Below are the code and all the weights of a small trained network. Each question names an input and a target symbol and asks about switching units off, where a switched-off unit gives its printed mean instead of its output.

import numpy as np


def w(rows, s, z=0):
    codes = np.array(rows[::2]) - 128.0
    scale = np.full(codes.shape[1], s)
    scale[-1] = z or s
    return codes * scale


def norm(h):
    return h / np.sqrt((h * h).mean(-1, keepdims=True) + 1e-5)


def f(y):
    return y / 2 * (1 + np.tanh(0.7978845608 * (y + 0.044715 * y**3)))


def softmax(a):
    e = np.exp(a - a.max(-1, keepdims=True))
    return e / e.sum(-1, keepdims=True)


def log_softmax(a):
    a = a - a.max(-1, keepdims=True)
    return a - np.log(np.exp(a).sum(-1, keepdims=True))


def net(x, mask):
    ids = ['βεθλπτφψ'.index(c) for c in x.split()]
    T = len(ids)
    res = E[ids] + P[:T]
    q, k, v = (norm(res) @ M[0].T for M in (Q, K, V))
    z = softmax(np.where(np.tri(T) > 0, q @ k.T / 2**0.5, -1e9)) @ v
    res = res + np.where(mask[0], z, O[0][:, -1]) @ O[0][:, :-1]
    y = f(norm(res) @ A[0][:, :-1].T + A[0][:, -1])
    res = res + np.where(mask[1:25], y, B[0][:, -1]) @ B[0][:, :-1]
    return log_softmax(norm(res)[-1] @ U[:, :-1].T + U[:, -1])


Q, K, V, O, A, B = {}, {}, {}, {}, {}, {}
E = w([
[131,86,164],'β',
[107,92,154],'ε',
[174,95,150],'θ',
[97,63,175],'λ',
[196,104,130],'π',
[74,116,89],'τ',
[117,254,152],'φ',
[137,126,68],'ψ',
],0.024)
P = w([
[111,2,101],'0',
[107,18,96],'1',
[109,35,94],'2',
[108,53,104],'3',
[109,66,109],'4',
[109,82,112],'5',
[109,94,113],'6',
[108,104,118],'7',
[107,114,115],'8',
[107,126,115],'9',
[110,134,117],'10',
[110,137,122],'11',
[118,131,125],'12',
],0.0098)
Q[0] = w([
[99,254,160],'head 0',
[119,151,64],'head 0',
],0.026)
K[0] = w([
[128,3,106],'head 0',
[117,114,91],'head 0',
],0.025)
V[0] = w([
[125,117,254],'head 0',
[14,133,226],'head 0',
],0.015)
O[0] = w([
[185,169,218,82],'head 0',
[86,255,189,4],'head 0',
],0.0099,0.0027)
A[0] = w([
[144,169,177,141],'neuron 0',
[155,115,122,166],'neuron 1',
[123,144,88,157],'neuron 2',
[106,116,115,99],'neuron 3',
[169,162,123,92],'neuron 4',
[21,143,161,137],'neuron 5',
[109,132,116,99],'neuron 6',
[148,144,121,114],'neuron 7',
[162,94,130,92],'neuron 8',
[124,78,100,166],'neuron 9',
[76,119,48,94],'neuron 10',
[141,110,204,94],'neuron 11',
[76,91,152,115],'neuron 12',
[142,92,114,122],'neuron 13',
[156,108,131,127],'neuron 14',
[160,152,98,150],'neuron 15',
[81,250,74,37],'neuron 16',
[101,134,179,106],'neuron 17',
[11,201,78,113],'neuron 18',
[123,146,36,111],'neuron 19',
[142,156,170,140],'neuron 20',
[102,225,108,10],'neuron 21',
[135,172,103,113],'neuron 22',
[56,97,165,167],'neuron 23',
],0.022,0.011)
B[0] = w([
[155,96,93,209],'neuron 0',
[113,164,123,193],'neuron 1',
[99,85,138,147],'neuron 2',
[129,133,106,127],'neuron 3',
[137,134,85,136],'neuron 4',
[53,195,134,194],'neuron 5',
[140,125,114,117],'neuron 6',
[110,126,107,124],'neuron 7',
[133,165,138,172],'neuron 8',
[109,161,127,254],'neuron 9',
[73,103,128,179],'neuron 10',
[93,116,163,201],'neuron 11',
[163,126,118,169],'neuron 12',
[132,159,130,189],'neuron 13',
[124,169,131,170],'neuron 14',
[104,109,86,146],'neuron 15',
[27,40,124,164],'neuron 16',
[134,91,177,163],'neuron 17',
[251,172,115,189],'neuron 18',
[109,117,198,166],'neuron 19',
[132,93,106,190],'neuron 20',
[97,40,131,146],'neuron 21',
[131,91,128,132],'neuron 22',
[164,154,100,207],'neuron 23',
],0.016,0.009)
U = w([
[210,46,231,13],'β',
[93,159,176,69],'ε',
[225,197,209,173],'θ',
[108,146,232,189],'λ',
[248,138,57,158],'π',
[57,225,53,100],'τ',
[92,89,147,250],'φ',
[16,73,63,130],'ψ',
],0.011,0.0026)

Each question gives the input, a string of symbols that net reads in full, and the target symbol t.
The units are the heads (2 rows each of Q, K, V and O) and the neurons (one row each of A and B). Each row of codes is followed by its name. A weight is (code - 128) times the scale printed after its matrix; where a second scale follows, it is the last column's (O, A, B and U).
mask holds one flag per unit, heads first, then neurons. A switched-off unit (its flag False) gives its mean, the last column of its rows in O or B, instead of its output. The means were averaged over made-up inputs and are rounded, as every weight is.
A unit's drop is (log p(t) with every unit on - log p(t) with that unit switched off) / (log p(t) with every unit on - log p(t) with every unit switched off).
The circuit of an input: a set's keep is (log p(t) with only the set's units on - log p(t) with every unit switched off) / (log p(t) with every unit on - log p(t) with every unit switched off). Starting from the 12 units with the biggest drops (on a tie, the unit counted first), units are removed one at a time, each time the one whose removal leaves the highest keep (on an exact tie, the one counted first), for as long as the keep stays at least 0.8.
units of the circuit, in order: the units of the circuit, biggest drop first
most important unit: the unit with the biggest drop
top k neurons: the k neurons with the biggest drops, biggest first
drop of u: that unit's drop, to one decimal
input ε λ β ε, target λ: units of the circuit, in order	(head 0)
input θ θ θ τ λ, target τ: units of the circuit, in order	(neuron 23; head 0)
input π β λ, target π: units of the circuit, in order	(neuron 23; neuron 12)
input θ φ θ β τ, target τ: top 2 neurons	(neuron 5; neuron 18)
input θ β β π θ ε π ε, target π: top 2 neurons	(neuron 5; neuron 16)
input β π ε θ, target π: top 3 neurons	(neuron 5; neuron 19; neuron 11)
input λ β θ, target λ: top 3 neurons	(neuron 18; neuron 11; neuron 23)
input β λ θ τ, target τ: top 2 neurons	(neuron 18; neuron 5)
input β θ π λ, target π: top 4 neurons	(neuron 23; neuron 5; neuron 19; neuron 17)
input θ λ θ λ, target λ: top 2 neurons	(neuron 5; neuron 18)
input λ θ θ λ θ ε, target λ: top 2 neurons	(neuron 5; neuron 11)
input π ψ π β π τ β, target τ: top 3 neurons	(neuron 18; neuron 9; neuron 0)
input θ τ π π ε θ λ θ θ π ε, target π: drop of neuron 21	0.0
input θ τ θ ε, target τ: drop of neuron 23	0.1
input ε ψ π θ β θ, target θ: most important unit	neuron 0
input π ψ τ θ β τ τ λ π φ ε, target θ: drop of head 0	0.4
